Here is a tiny trained network, its code and every weight. The questions are about switching its units off for an input and a class, where a switched-off unit gives its printed mean instead of its output.

import numpy as np


def w(rows, s, z=0):
    codes = np.array(rows[::2]) - 128.0
    scale = np.full(codes.shape[1], s)
    scale[-1] = z or s
    return codes * scale


def norm(h):
    return h / np.sqrt((h * h).mean(-1, keepdims=True) + 1e-5)


def f(y):
    return np.maximum(y, 0)


def log_softmax(a):
    a = a - a.max(-1, keepdims=True)
    return a - np.log(np.exp(a).sum(-1, keepdims=True))


def net(x, mask):
    res = np.array(x, float).reshape(1, 4) / 4 @ E
    u = 0
    for l in range(2):
        y = f(norm(res) @ A[l][:, :-1].T + A[l][:, -1])
        res = res + np.where(mask[u : u + 16], y, B[l][:, -1]) @ B[l][:, :-1]
        u += 16
    return log_softmax(norm(res)[-1] @ U[:, :-1].T + U[:, -1])


A, B = {}, {}
E = w([
[185,121,141,86,49],'x0',
[72,44,150,117,92],'x1',
[183,56,39,148,188],'x2',
[135,132,91,253,60],'x3',
],0.0054)
A[0] = w([
[130,12,144,114,69,15],'0.n0',
[232,160,117,91,83,87],'0.n1',
[178,105,152,95,79,15],'0.n2',
[238,57,129,96,34,2],'0.n3',
[119,133,128,76,166,168],'0.n4',
[135,30,117,150,198,48],'0.n5',
[100,69,120,140,68,71],'0.n6',
[101,155,121,173,203,50],'0.n7',
[185,73,133,97,164,93],'0.n8',
[203,186,96,135,131,84],'0.n9',
[147,138,128,216,93,113],'0.n10',
[206,80,85,127,149,40],'0.n11',
[73,177,170,127,138,59],'0.n12',
[158,89,74,87,133,64],'0.n13',
[179,84,5,129,175,68],'0.n14',
[46,72,118,142,147,126],'0.n15',
],0.011,0.0035)
B[0] = w([
[225,114,206,139,168,194],'0.n0',
[18,93,157,172,188,191],'0.n1',
[19,138,129,130,190,156],'0.n2',
[28,137,131,224,207,205],'0.n3',
[136,4,60,128,120,197],'0.n4',
[151,169,114,192,135,217],'0.n5',
[177,139,139,96,162,184],'0.n6',
[39,99,201,180,193,178],'0.n7',
[143,185,97,106,84,186],'0.n8',
[242,50,255,118,207,181],'0.n9',
[112,48,73,43,94,211],'0.n10',
[174,209,81,205,74,196],'0.n11',
[172,182,128,161,84,176],'0.n12',
[156,186,72,147,127,176],'0.n13',
[132,201,142,179,82,254],'0.n14',
[160,175,164,149,214,201],'0.n15',
],0.0074,0.0066)
A[1] = w([
[149,203,121,151,166,150],'1.n0',
[131,117,58,108,187,35],'1.n1',
[77,163,156,190,182,127],'1.n2',
[63,189,193,86,85,118],'1.n3',
[73,134,127,79,140,59],'1.n4',
[170,134,121,216,91,198],'1.n5',
[129,159,27,2,167,114],'1.n6',
[128,206,143,107,26,79],'1.n7',
[188,61,111,115,150,201],'1.n8',
[83,94,125,139,184,5],'1.n9',
[90,200,215,77,66,149],'1.n10',
[116,41,68,201,97,179],'1.n11',
[179,118,207,131,127,141],'1.n12',
[137,63,84,77,175,121],'1.n13',
[144,145,162,138,135,82],'1.n14',
[43,182,95,131,198,58],'1.n15',
],0.0087,0.0029)
B[1] = w([
[111,46,170,103,36,222],'1.n0',
[94,157,127,157,94,145],'1.n1',
[131,128,159,96,86,254],'1.n2',
[138,142,62,192,165,180],'1.n3',
[94,170,75,144,88,143],'1.n4',
[72,87,136,1,146,254],'1.n5',
[63,34,53,8,73,149],'1.n6',
[212,149,70,132,96,158],'1.n7',
[134,157,99,76,111,179],'1.n8',
[134,152,128,171,85,163],'1.n9',
[165,164,50,194,132,190],'1.n10',
[83,179,107,16,114,204],'1.n11',
[188,119,85,97,149,185],'1.n12',
[124,147,138,79,54,157],'1.n13',
[158,119,135,91,123,151],'1.n14',
[63,84,162,184,94,182],'1.n15',
],0.0062,0.0066)
U = w([
[23,127,198,204,156,199],'0',
[200,226,35,209,80,172],'1',
[83,95,57,21,67,114],'2',
[248,120,227,118,205,119],'3',
[146,144,189,112,66,3],'4',
],0.012,0.0032)

Each question gives the input, the list of numbers given to net, and the class t.
The units are the neurons (one row each of A and B). Each row of codes is followed by its name. A weight is (code - 128) times the scale printed after its matrix; where a second scale follows, it is the last column's (A, B and U).
mask holds one flag per neuron, layer by layer. A switched-off neuron (its flag False) gives its mean, the last column of its row in B, instead of its output. The means were averaged over made-up inputs and are rounded, as every weight is.
A unit's drop is (log p(t) with every unit on - log p(t) with that unit switched off) / (log p(t) with every unit on - log p(t) with every unit switched off).
The circuit of an input: a set's keep is (log p(t) with only the set's units on - log p(t) with every unit switched off) / (log p(t) with every unit on - log p(t) with every unit switched off). Starting from the 12 units with the biggest drops (on a tie, the unit counted first), units are removed one at a time, each time the one whose removal leaves the highest keep (on an exact tie, the one counted first), for as long as the keep stays at least 0.8.
units of the circuit, in order: the units of the circuit, biggest drop first
most important unit: the unit with the biggest drop
top k neurons: the k neurons with the biggest drops, biggest first
top k neurons in layer l: the k neurons of layer l with the biggest drops, biggest first
input [-7,-6,5,-3], class 0: units of the circuit, in order : (0.n7)
input [7,-7,4,5], class 0: units of the circuit, in order : (0.n1; 0.n3)
input [6,-7,4,7], class 2: units of the circuit, in order : (0.n10; 1.n5)
input [6,1,-6,3], class 0: units of the circuit, in order : (0.n3; 0.n1)
input [6,5,0,6], class 0: top 3 neurons : (0.n3; 0.n2; 0.n4)
input [3,7,-7,-3], class 1: units of the circuit, in order : (1.n10; 1.n3)
input [0,7,1,-5], class 3: top 3 neurons : (0.n0; 0.n10; 0.n15)
input [1,-6,-6,8], class 2: units of the circuit, in order : (0.n10; 1.n5)
input [-7,-7,-4,4], class 0: top 2 neurons : (0.n7; 0.n0)
input [-6,-5,0,-7], class 2: top 4 neurons : (0.n4; 0.n3; 0.n14; 0.n1)
input [6,6,-2,5], class 0: top 3 neurons : (0.n3; 0.n2; 0.n9)
input [-7,4,-8,-7], class 1: top 2 neurons in layer 1 : (1.n10; 1.n3)
input [-4,-4,-8,-7], class 1: top 3 neurons : (0.n12; 1.n10; 0.n10)
input [0,0,-4,-3], class 1: top neuron : (0.n12)
input [-5,2,-7,-7], class 1: top 3 neurons : (0.n12; 0.n10; 1.n10)
input [-1,1,4,-4], class 1: top 2 neurons : (0.n14; 0.n5)
input [-4,0,2,-7], class 2: top 2 neurons in layer 0 : (0.n4; 0.n3)
input [0,-5,1,4], class 3: top 2 neurons in layer 0 : (0.n9; 0.n4)
input [7,8,-3,-5], class 3: top 2 neurons in layer 0 : (0.n0; 0.n10)
input [-5,7,-1,4], class 3: most important unit : 0.n15
input [8,-6,4,-2], class 0: top 2 neurons in layer 0 : (0.n1; 0.n3)
input [3,7,-6,-4], class 3: top 3 neurons : (0.n0; 0.n14; 0.n11)
input [6,-4,4,-4], class 0: top 2 neurons : (0.n1; 0.n3)
input [-6,2,-8,-8], class 1: top 4 neurons : (0.n12; 1.n10; 0.n10; 0.n3)
input [-1,-1,1,0], class 4: top 2 neurons in layer 1 : (1.n5; 1.n0)
input [6,0,-8,4], class 1: top 2 neurons in layer 0 : (0.n7; 0.n4)
input [2,-8,0,8], class 2: most important unit : 0.n10
input [-7,-6,2,-5], class 0: top 2 neurons : (0.n7; 0.n0)
